Here is a tiny trained network, its code and every weight. The questions are about switching its units off for an input and a class, where a switched-off unit gives its printed mean instead of its output.

import numpy as np


def w(rows, s, z=0):
    codes = np.array(rows[::2]) - 128.0
    scale = np.full(codes.shape[1], s)
    scale[-1] = z or s
    return codes * scale


def norm(h):
    return h / np.sqrt((h * h).mean(-1, keepdims=True) + 1e-5)


def f(y):
    return np.maximum(y, 0)


def log_softmax(a):
    a = a - a.max(-1, keepdims=True)
    return a - np.log(np.exp(a).sum(-1, keepdims=True))


def net(x, mask):
    res = np.array(x, float).reshape(1, 6) / 4 @ E
    u = 0
    for l in range(4):
        y = f(norm(res) @ A[l][:, :-1].T + A[l][:, -1])
        res = res + np.where(mask[u : u + 7], y, B[l][:, -1]) @ B[l][:, :-1]
        u += 7
    return log_softmax(norm(res)[-1] @ U[:, :-1].T + U[:, -1])


A, B = {}, {}
E = w([
[237,116,125,36,106,143,21,98,111],'x0',
[127,133,127,127,128,127,130,129,127],'x1',
[136,106,2,225,93,140,109,109,79],'x2',
[131,124,131,129,122,135,131,125,130],'x3',
[91,213,190,151,10,35,80,153,50],'x4',
[127,130,128,129,131,124,125,126,131],'x5',
],0.01)
A[0] = w([
[163,144,147,78,153,140,126,132,114,31],'0.n1',
[166,108,139,119,130,137,124,97,133,47],'0.n2',
[102,129,254,69,146,98,141,127,147,132],'0.n3',
[142,114,216,77,148,124,85,152,140,4],'0.n4',
[90,145,187,152,99,127,135,122,99,65],'0.n5',
[142,80,174,140,137,152,135,131,165,36],'0.n6',
[127,146,220,51,216,140,179,120,159,146],'0.n7',
],0.014,0.0035)
B[0] = w([
[126,102,121,125,125,163,112,58,121,164],'0.n1',
[131,119,133,130,168,109,87,165,147,151],'0.n2',
[142,248,116,134,189,166,154,173,119,232],'0.n3',
[162,96,174,96,96,128,161,27,143,194],'0.n4',
[125,165,120,145,150,120,131,205,108,172],'0.n5',
[122,103,85,129,98,119,133,105,105,158],'0.n6',
[86,19,117,147,82,78,85,175,133,247],'0.n7',
],0.014)
A[1] = w([
[161,130,38,153,215,174,140,106,169,84],'1.n1',
[124,177,109,116,67,102,111,138,79,41],'1.n2',
[151,245,203,92,159,158,158,116,165,168],'1.n3',
[187,215,167,79,100,152,116,82,113,37],'1.n4',
[106,147,109,176,175,168,247,41,184,4],'1.n5',
[115,190,152,173,59,103,101,74,88,86],'1.n6',
[38,103,111,221,129,107,231,150,138,80],'1.n7',
],0.014,0.0031)
B[1] = w([
[155,195,136,118,125,139,122,54,31,198],'1.n1',
[156,51,120,106,193,160,90,173,218,172],'1.n2',
[146,165,206,148,63,36,150,59,38,198],'1.n3',
[123,26,103,139,116,116,158,33,55,182],'1.n4',
[193,99,215,130,191,165,50,188,131,167],'1.n5',
[60,8,75,130,59,96,118,112,164,177],'1.n6',
[63,118,217,112,186,158,226,118,112,251],'1.n7',
],0.012,0.014)
A[2] = w([
[118,171,212,42,179,165,207,70,140,24],'2.n1',
[202,193,41,72,121,143,94,91,152,77],'2.n2',
[172,72,97,82,70,115,61,137,239,76],'2.n3',
[134,225,156,148,164,124,206,137,170,73],'2.n4',
[138,65,133,137,161,160,121,89,199,167],'2.n5',
[80,127,75,142,149,158,134,169,143,15],'2.n6',
[29,99,115,171,157,144,192,186,253,3],'2.n7',
],0.017,0.0017)
B[2] = w([
[144,79,112,209,131,146,45,167,240,241],'2.n1',
[97,178,96,76,61,63,154,187,107,160],'2.n2',
[181,160,210,204,241,245,86,149,188,205],'2.n3',
[141,246,72,152,93,148,61,121,122,184],'2.n4',
[82,161,89,132,123,125,138,215,158,206],'2.n5',
[138,115,177,94,101,111,135,53,144,157],'2.n6',
[130,54,148,15,63,26,228,11,42,248],'2.n7',
],0.012,0.015)
A[3] = w([
[112,130,124,75,138,159,202,124,128,189],'3.n1',
[137,136,172,161,219,232,146,131,132,73],'3.n2',
[97,242,123,139,117,100,160,193,124,82],'3.n3',
[162,170,14,61,110,150,130,106,59,48],'3.n4',
[153,55,55,118,124,132,71,136,209,154],'3.n5',
[74,254,121,179,131,92,163,200,114,6],'3.n6',
[113,144,122,186,89,116,108,60,132,62],'3.n7',
],0.017,0.0013)
B[3] = w([
[181,174,109,171,40,66,34,54,86,174],'3.n1',
[173,107,50,90,118,151,32,125,156,255],'3.n2',
[100,152,119,157,216,178,202,230,81,187],'3.n3',
[95,213,145,164,130,121,211,207,156,182],'3.n4',
[145,194,110,157,159,166,77,114,95,192],'3.n5',
[164,254,30,116,90,166,172,180,156,195],'3.n6',
[52,73,101,26,161,134,205,173,222,170],'3.n7',
],0.014)
U = w([
[103,55,179,109,81,40,177,32,110,249],'0',
[185,101,101,159,189,208,4,120,196,36],'1',
[127,254,99,154,132,123,202,199,121,114],'2',
],0.0097,0.0012)

Each question gives the input, the list of numbers given to net, and the class t.
The units are the neurons (one row each of A and B). Each row of codes is followed by its name. A weight is (code - 128) times the scale printed after its matrix; where a second scale follows, it is the last column's (A, B and U).
mask holds one flag per neuron, layer by layer. A switched-off neuron (its flag False) gives its mean, the last column of its row in B, instead of its output. The means were averaged over made-up inputs and are rounded, as every weight is.
A unit's drop is (log p(t) with every unit on - log p(t) with that unit switched off) / (log p(t) with every unit on - log p(t) with every unit switched off).
The circuit of an input: a set's keep is (log p(t) with only the set's units on - log p(t) with every unit switched off) / (log p(t) with every unit on - log p(t) with every unit switched off). Starting from the 12 units with the biggest drops (on a tie, the unit counted first), units are removed one at a time, each time the one whose removal leaves the highest keep (on an exact tie, the one counted first), for as long as the keep stays at least 0.8.
units of the circuit, in order: the units of the circuit, biggest drop first
unit that matters most: the unit with the biggest drop
top k neurons: the k neurons with the biggest drops, biggest first
drop of u: that unit's drop, to one decimal
input [6,6,-1,-2,1,-7], class 0: unit that matters most -> 0.n7
input [5,-8,2,8,-3,-1], class 2: top 2 neurons -> 0.n7, 1.n7
input [-4,5,4,-7,0,0], class 1: units of the circuit, in order -> 0.n7, 1.n5
input [7,-7,7,0,0,-8], class 2: top 2 neurons -> 0.n7, 2.n2
input [-2,8,-6,-2,0,-5], class 0: top 2 neurons -> 2.n7, 0.n7
input [2,-3,1,-1,-8,6], class 2: top 4 neurons -> 1.n1, 1.n7, 0.n4, 1.n6
input [3,7,1,8,7,-6], class 1: top 3 neurons -> 0.n3, 1.n2, 1.n7
input [3,-7,8,7,0,4], class 2: top 2 neurons -> 0.n7, 1.n1
input [3,-3,3,-5,-2,1], class 2: top 2 neurons -> 0.n7, 1.n7
input [1,0,6,-6,-5,-4], class 2: top 2 neurons -> 1.n7, 2.n2
input [-2,7,1,-3,1,1], class 0: top 2 neurons -> 0.n3, 2.n7
input [2,-4,2,0,-7,5], class 2: top 2 neurons -> 1.n7, 1.n1
input [-5,6,1,-7,-1,7], class 1: drop of 0.n3 -> 0.2
input [3,5,6,0,4,2], class 1: drop of 2.n3 -> 0.1
input [-1,4,-6,6,-4,2], class 0: units of the circuit, in order -> 0.n7
input [6,-1,-7,-3,4,8], class 0: drop of 0.n3 -> 3.2
